 -6 -10 -21 -17   6   7 -35 -53  23  -3   1
 -7 -40 -33 -17  17  26   8  49 -19 -49  14
 12 -25  15  21  68 -13 -31  28 -25   2  -1
 34  16 -31 -44 -13  -5 -64  28 -35 -24 -14
 -1  12  13   8  10  42   8  14  49  50 -12
  7  18 -51  61  48  -1  12   3 -43 -15 -30
-19   3  18 -38 -14 -42  38  -9  13  -3   5
  4  35 -28 -13  20  58   6  51  13   9 -19
->
  1  14  -1 -14 -12 -30   5 -19
 -3 -49   2 -24  50 -15  -3   9
 23 -19 -25 -35  49 -43  13  13
-53  49  28  28  14   3  -9  51
-35   8 -31 -64   8  12  38   6
  7  26 -13  -5  42  -1 -42  58
  6  17  68 -13  10  48 -14  20
-17 -17  21 -44   8  61 -38 -13
-21 -33  15 -31  13 -51  18 -28
-10 -40 -25  16  12  18   3  35
 -6  -7  12  34  -1   7 -19   4

20 22 10
19 13 14
52 16 22
42 18 10
76 22 15
->
10 14 22 10 15
22 13 16 18 22
20 19 52 42 76

-31 -23  -6  55 -38  36  22  21 -37
-13 -33  14   4  28  33   2 -15 -41
  8  55  14  20  -7  56  17   7  -6
 32  -6 -29  13  12  66  -9  15 -49
-14   8  23 -10   2  63  10  -3 -22
 -1  18 -17 -13  19  37 -39   0 -25
-39  24  11  34 -30  73 -13   3 -70
->
-37 -41  -6 -49 -22 -25 -70
 21 -15   7  15  -3   0   3
 22   2  17  -9  10 -39 -13
 36  33  56  66  63  37  73
-38  28  -7  12   2  19 -30
 55   4  20  13 -10 -13  34
 -6  14  14 -29  23 -17  11
-23 -33  55  -6   8  18  24
-31 -13   8  32 -14  -1 -39

  5  22  32   5 -36 -16  41  41   8 -18 -21 -34 -20
 -4  70  31 -52 -41 -44  33  -6 -17  36 -52 -29 -13
 43  58  58 -35 -32 -32  58  20 -12  37 -57  -7   6
  7   7 -18 -13  22  -9   1 -19 -23  -7  -9  -2  41
->
-20 -13   6  41
-34 -29  -7  -2
-21 -52 -57  -9
-18  36  37  -7
  8 -17 -12 -23
 41  -6  20 -19
 41  33  58   1
-16 -44 -32  -9
-36 -41 -32  22
  5 -52 -35 -13
 32  31  58 -18
 22  70  58   7
  5  -4  43   7

 -4   8   3  19  61  16 -10 -16  14  18 -15  23  21   2 -14  -2
 -3 -30 -11  16  61  15  11 -25  -9  18 -24   3  27  -1 -12  17
  1 -28 -11  -1  61   7  13 -22 -14   6 -21 -14  22  -2  -2  16
->
 -2  17  16
-14 -12  -2
  2  -1  -2
 21  27  22
 23   3 -14
-15 -24 -21
 18  18   6
 14  -9 -14
-16 -25 -22
-10  11  13
 16  15   7
 61  61  61
 19  16  -1
  3 -11 -11
  8 -30 -28
 -4  -3   1

-38  -6 -27 -29  45  15  56 -17  11 -16
-24 -30   8 -14  31  66   9  12  22  31
-23   0 -75 -21  23  13  10  -4  50  27
  6 -34 -16  16 -18 -29 -52 -46  47 -12
 -6  69 -29  21 -37   6 -18   3  -5  46
->
-16  31  27 -12  46
 11  22  50  47  -5
-17  12  -4 -46   3
 56   9  10 -52 -18
 15  66  13 -29   6
 45  31  23 -18 -37
-29 -14 -21  16  21
-27   8 -75 -16 -29
 -6 -30   0 -34  69
-38 -24 -23   6  -6

  8 -59   2   9  -4 -12   9 -10
-15  20  -9  -2  11   4  -8   1
 -1  22 -33  -9  29   3  -3   0
 -3 -13  -8  -3  14   5  -3 -10
  3 -22 -45   5  12   4 -10  -8
 -7 -34   3   4  -5 -10  -6 -26
 -7 -23  -6   1   7  -4 -11  25
 -5 -40  -4  -9  36   1 -13   0
->
-10   1   0 -10  -8 -26  25   0
  9  -8  -3  -3 -10  -6 -11 -13
-12   4   3   5   4 -10  -4   1
 -4  11  29  14  12  -5   7  36
  9  -2  -9  -3   5   4   1  -9
  2  -9 -33  -8 -45   3  -6  -4
-59  20  22 -13 -22 -34 -23 -40
  8 -15  -1  -3   3  -7  -7  -5

 31   9   7
-13 -42 -12
 21  23   3
  8  63   8
 33  20  -4
-36 -38  -2
->
  7 -12   3   8  -4  -2
  9 -42  23  63  20 -38
 31 -13  21   8  33 -36
